Here is a tiny trained network, its code and every weight. The questions are about switching its units off for an input and a target symbol, where a switched-off unit gives its printed mean instead of its output.

import numpy as np


def w(rows, s, z=0):
    codes = np.array(rows[::2]) - 128.0
    scale = np.full(codes.shape[1], s)
    scale[-1] = z or s
    return codes * scale


def norm(h):
    return h / np.sqrt((h * h).mean(-1, keepdims=True) + 1e-5)


def softmax(a):
    e = np.exp(a - a.max(-1, keepdims=True))
    return e / e.sum(-1, keepdims=True)


def log_softmax(a):
    a = a - a.max(-1, keepdims=True)
    return a - np.log(np.exp(a).sum(-1, keepdims=True))


def net(x, mask):
    ids = ['ΓΦΨδηλμξτ'.index(c) for c in x.split()]
    T = len(ids)
    res = E[ids] + P[:T]
    u = 0
    for l in range(3):
        r = norm(res)
        for j in range(2):
            rows = slice(2 * j, 2 * j + 2)
            q, k, v = (r @ M[l][rows].T for M in (Q, K, V))
            z = softmax(np.where(np.tri(T) > 0, q @ k.T / 2**0.5, -1e9)) @ v
            o = O[l][rows]
            res = res + np.where(mask[u + j], z, o[:, -1]) @ o[:, :-1]
        u += 2
    return log_softmax(norm(res)[-1] @ U[:, :-1].T + U[:, -1])


Q, K, V, O = {}, {}, {}, {}
E = w([
[163,97,125,95],'Γ',
[116,133,127,110],'Φ',
[121,95,127,98],'Ψ',
[111,136,120,102],'δ',
[141,97,110,106],'η',
[34,125,143,249],'λ',
[127,145,81,132],'μ',
[149,113,112,108],'ξ',
[111,164,129,108],'τ',
],0.02)
P = w([
[111,118,187,140],'0',
[29,44,81,110],'1',
[85,117,146,221],'2',
[198,144,115,93],'3',
[50,28,66,106],'4',
[87,123,149,233],'5',
[197,153,132,105],'6',
[67,15,79,115],'7',
[85,122,147,240],'8',
[196,157,144,112],'9',
[72,18,78,119],'10',
[76,132,148,254],'11',
[192,165,159,115],'12',
],0.0081)
Q[0] = w([
[170,140,206,122],'L0H0',
[71,46,171,64],'L0H0',
[160,199,108,40],'L0H1',
[75,59,207,254],'L0H1',
],0.0082)
K[0] = w([
[108,52,111,140],'L0H0',
[130,137,92,160],'L0H0',
[102,139,2,172],'L0H1',
[121,34,215,105],'L0H1',
],0.012)
V[0] = w([
[171,115,99,183],'L0H0',
[193,167,254,116],'L0H0',
[175,28,252,102],'L0H1',
[52,200,247,91],'L0H1',
],0.0059)
O[0] = w([
[47,149,132,98,76],'L0H0',
[73,85,242,81,4],'L0H0',
[131,253,39,83,130],'L0H1',
[127,165,55,83,123],'L0H1',
],0.006,0.0028)
Q[1] = w([
[165,84,244,45],'L1H0',
[91,90,94,56],'L1H0',
[227,41,72,98],'L1H1',
[1,196,101,78],'L1H1',
],0.0073)
K[1] = w([
[213,61,158,254],'L1H0',
[161,140,52,142],'L1H0',
[254,126,113,109],'L1H1',
[108,61,140,121],'L1H1',
],0.0087)
V[1] = w([
[219,163,191,179],'L1H0',
[134,90,2,221],'L1H0',
[251,142,148,125],'L1H1',
[124,120,201,189],'L1H1',
],0.0047)
O[1] = w([
[204,159,65,156,2],'L1H0',
[99,142,66,3,187],'L1H0',
[32,156,95,129,93],'L1H1',
[93,206,150,72,13],'L1H1',
],0.0068,0.0025)
Q[2] = w([
[213,77,176,51],'L2H0',
[22,200,109,120],'L2H0',
[56,225,37,109],'L2H1',
[2,118,197,108],'L2H1',
],0.0079)
K[2] = w([
[132,57,114,117],'L2H0',
[153,205,158,37],'L2H0',
[111,163,255,107],'L2H1',
[55,142,114,185],'L2H1',
],0.008)
V[2] = w([
[148,38,149,254],'L2H0',
[229,210,165,161],'L2H0',
[5,147,251,47],'L2H1',
[227,153,197,25],'L2H1',
],0.0062)
O[2] = w([
[150,196,172,206,135],'L2H0',
[239,96,105,71,5],'L2H0',
[42,102,120,90,83],'L2H1',
[105,254,145,71,68],'L2H1',
],0.0077,0.0033)
U = w([
[248,173,125,104,129],'Γ',
[201,73,235,223,253],'Φ',
[69,17,206,102,140],'Ψ',
[86,110,110,223,61],'δ',
[67,137,105,59,64],'η',
[101,215,200,73,190],'λ',
[158,196,73,128,98],'μ',
[78,155,139,111,94],'ξ',
[180,91,20,159,96],'τ',
],0.011,0.0058)

Each question gives the input, a string of symbols that net reads in full, and the target symbol t.
The units are the heads (2 rows each of Q, K, V and O). Each row of codes is followed by its name. A weight is (code - 128) times the scale printed after its matrix; where a second scale follows, it is the last column's (O and U).
mask holds one flag per head, layer by layer. A switched-off head (its flag False) gives its mean, the last column of its rows in O, instead of its output. The means were averaged over made-up inputs and are rounded, as every weight is.
A unit's drop is (log p(t) with every unit on - log p(t) with that unit switched off) / (log p(t) with every unit on - log p(t) with every unit switched off).
The circuit of an input: a set's keep is (log p(t) with only the set's units on - log p(t) with every unit switched off) / (log p(t) with every unit on - log p(t) with every unit switched off). Starting from all 6 units, units are removed one at a time, each time the one whose removal leaves the highest keep (on an exact tie, the one counted first), for as long as the keep stays at least 0.8.
units of the circuit, in order: the units of the circuit, biggest drop first
unit that matters most: the unit with the biggest drop
heads that matter: for each layer, one digit per head in row order, 1 if its drop is at least 0.15 and else 0, layers parted by /
drop when u is switched off: that unit's drop, to one decimal
input λ Φ λ η δ λ η ξ τ λ Γ Φ, target Ψ: units of the circuit, in order	[L1H0 L2H1]
input τ Ψ τ ξ τ Φ, target Φ: unit that matters most	L1H0
input Γ ξ ξ Φ Γ Φ, target λ: units of the circuit, in order	[L0H1 L2H1]
input η τ δ, target τ: units of the circuit, in order	[L0H1 L1H1 L2H0]
input δ τ Ψ Ψ Ψ Ψ ξ, target μ: units of the circuit, in order	[L2H1 L1H1]
input η Γ Ψ τ Φ Γ τ μ Ψ, target τ: units of the circuit, in order	[L0H1 L2H0]
input λ η Φ Ψ τ δ, target Ψ: units of the circuit, in order	[L1H0 L2H1]
input τ Γ τ η Φ Ψ μ η μ Ψ, target Φ: heads that matter	01 / 00 / 10
input η τ Φ τ η Γ Γ ξ λ τ λ τ μ, target Φ: heads that matter	01 / 00 / 00
input η η Ψ, target τ: units of the circuit, in order	[L0H1 L1H1]
input Ψ η τ ξ Γ η λ Ψ λ δ, target η: units of the circuit, in order	[L2H0 L0H1]
input λ η λ Ψ λ τ, target Ψ: units of the circuit, in order	[L2H1 L2H0 L1H1]
input η Φ η δ η Φ, target τ: units of the circuit, in order	[L0H1 L1H1 L2H0]
input Φ Φ η τ Ψ δ Ψ Φ η, target η: heads that matter	01 / 10 / 01
input δ Ψ Γ, target δ: units of the circuit, in order	[L0H1 L1H0 L0H0 L2H0]
input Φ τ τ ξ η δ η Φ τ Φ Ψ Ψ, target η: units of the circuit, in order	[L0H1 L2H0]
input Ψ Ψ Ψ δ τ Γ τ ξ τ Φ ξ η δ, target η: units of the circuit, in order	[L0H1 L1H1 L1H0]
input Γ Ψ Ψ, target λ: units of the circuit, in order	[L2H1 L0H1]
input Γ ξ η Ψ λ Ψ Ψ Φ τ, target λ: units of the circuit, in order	[L0H1 L0H0 L2H1]
input Φ Ψ μ, target η: heads that matter	11 / 00 / 11
input λ τ δ μ τ τ, target Ψ: heads that matter	00 / 10 / 01
input δ τ ξ η Ψ ξ ξ τ Ψ η Φ Γ, target δ: unit that matters most	L0H0
input τ μ Ψ, target Φ: unit that matters most	L1H0
input ξ τ Γ η μ Γ Γ δ Ψ, target Γ: heads that matter	11 / 10 / 11
input η Ψ Γ, target τ: heads that matter	01 / 01 / 01
input τ λ Γ τ μ μ τ, target Φ: heads that matter	01 / 00 / 00
input λ τ ξ, target Ψ: heads that matter	00 / 11 / 01
input Ψ Ψ τ Γ μ Ψ τ τ τ τ η Φ, target μ: unit that matters most	L0H1
input Γ ξ η λ δ ξ, target λ: heads that matter	11 / 00 / 01
input λ δ ξ, target Ψ: drop when L0H0 is switched off	-0.1
